Here is a tiny trained network, its code and every weight. The questions are about switching its units off for an input and a class, where a switched-off unit gives its printed mean instead of its output.

import numpy as np


def w(rows, s, z=0):
    codes = np.array(rows[::2]) - 128.0
    scale = np.full(codes.shape[1], s)
    scale[-1] = z or s
    return codes * scale


def f(y):
    return np.maximum(y, 0)


def log_softmax(a):
    a = a - a.max(-1, keepdims=True)
    return a - np.log(np.exp(a).sum(-1, keepdims=True))


def net(x, mask):
    res = np.array(x, float).reshape(1, 4) / 4 @ E
    y = f(res @ A[0][:, :-1].T + A[0][:, -1])
    res = res + np.where(mask, y, B[0][:, -1]) @ B[0][:, :-1]
    return log_softmax(res[-1] @ U[:, :-1].T + U[:, -1])


A, B = {}, {}
E = w([
[216,148,140,224,72,120],'x0',
[76,160,133,141,61,222],'x1',
[113,199,253,121,118,78],'x2',
[121,126,130,133,132,127],'x3',
],0.014)
A[0] = w([
[107,169,163,101,98,202,110],'n0',
[107,159,137,143,106,180,162],'n1',
[128,133,126,206,71,214,150],'n2',
[95,110,100,143,131,199,63],'n3',
[129,83,135,126,175,86,150],'n4',
[184,108,114,113,179,46,232],'n5',
[77,171,212,13,155,109,124],'n6',
[96,101,33,44,141,127,182],'n7',
[150,112,131,65,153,188,165],'n8',
[179,83,100,199,138,89,127],'n9',
[153,132,134,66,171,113,105],'n10',
[185,106,108,118,205,5,254],'n11',
[94,135,95,80,137,166,111],'n12',
[179,183,214,193,88,102,20],'n13',
[91,105,62,92,158,163,173],'n14',
[161,121,148,123,119,107,156],'n15',
[80,111,154,126,108,156,96],'n16',
[174,161,197,195,114,116,51],'n17',
[121,99,123,92,156,158,166],'n18',
[121,102,125,179,140,104,100],'n19',
[183,134,65,115,210,119,124],'n20',
[93,157,203,61,110,143,140],'n21',
[225,99,40,224,93,143,126],'n22',
],0.014,0.0076)
B[0] = w([
[84,165,122,168,71,133,171],'n0',
[143,112,173,123,81,171,168],'n1',
[139,85,83,104,108,206,200],'n2',
[147,110,113,104,74,159,166],'n3',
[143,115,137,114,151,102,178],'n4',
[140,133,117,128,201,58,222],'n5',
[113,194,160,33,178,155,215],'n6',
[107,13,150,156,133,98,228],'n7',
[95,114,136,160,117,122,170],'n8',
[173,193,127,199,109,99,189],'n9',
[117,140,160,88,135,100,166],'n10',
[182,120,159,91,180,20,254],'n11',
[47,134,115,151,116,107,173],'n12',
[72,2,156,165,127,101,199],'n13',
[130,35,171,140,93,118,207],'n14',
[137,116,125,122,111,95,155],'n15',
[96,144,147,161,111,135,150],'n16',
[101,20,118,153,119,87,184],'n17',
[108,90,145,131,108,112,172],'n18',
[136,145,130,160,114,115,144],'n19',
[147,146,113,182,125,70,191],'n20',
[54,192,125,119,107,118,185],'n21',
[216,210,82,111,119,151,232],'n22',
],0.031,0.023)
U = w([
[96,60,156,160,177,2,219],'0',
[36,55,127,166,64,144,215],'1',
[75,205,156,10,217,36,4],'2',
[11,226,164,70,101,168,64],'3',
[207,183,78,158,170,54,174],'4',
[149,141,41,139,87,227,10],'5',
],0.0078,0.0023)

Each question gives the input, the list of numbers given to net, and the class t.
The units are the neurons (one row each of A and B). Each row of codes is followed by its name. A weight is (code - 128) times the scale printed after its matrix; where a second scale follows, it is the last column's (A, B and U).
mask holds one flag per neuron, in row order. A switched-off neuron (its flag False) gives its mean, the last column of its row in B, instead of its output. The means were averaged over made-up inputs and are rounded, as every weight is.
A unit's drop is (log p(t) with every unit on - log p(t) with that unit switched off) / (log p(t) with every unit on - log p(t) with every unit switched off).
The circuit of an input: a set's keep is (log p(t) with only the set's units on - log p(t) with every unit switched off) / (log p(t) with every unit on - log p(t) with every unit switched off). Starting from the 12 units with the biggest drops (on a tie, the unit counted first), units are removed one at a time, each time the one whose removal leaves the highest keep (on an exact tie, the one counted first), for as long as the keep stays at least 0.8.
units of the circuit, in order: the units of the circuit, biggest drop first
k most important neurons: the k neurons with the biggest drops, biggest first
drop of u: that unit's drop, to one decimal
input [4,-1,0,-4], class 4: units of the circuit, in order -> n7, n22
input [0,0,8,4], class 2: units of the circuit, in order -> n6
input [0,-2,5,7], class 2: units of the circuit, in order -> n6, n7
input [1,1,6,0], class 1: units of the circuit, in order -> n11, n5
input [-6,-7,1,3], class 2: 2 most important neurons -> n6, n13
input [1,1,-5,-4], class 5: 2 most important neurons -> n11, n22
input [8,-8,0,-4], class 4: 2 most important neurons -> n22, n9
input [-7,1,-2,-3], class 1: 2 most important neurons -> n11, n5
input [0,1,8,6], class 3: 2 most important neurons -> n6, n11
input [8,1,-2,2], class 5: 3 most important neurons -> n11, n2, n22
input [0,2,6,7], class 3: 3 most important neurons -> n6, n11, n7
input [5,1,-6,-2], class 5: 2 most important neurons -> n11, n2
input [-8,1,1,-5], class 3: drop of n5 -> 0.1
input [1,2,-8,1], class 5: drop of n22 -> 0.4
input [-4,2,2,2], class 3: drop of n15 -> 0.0
input [0,1,-5,-1], class 1: units of the circuit, in order -> n11
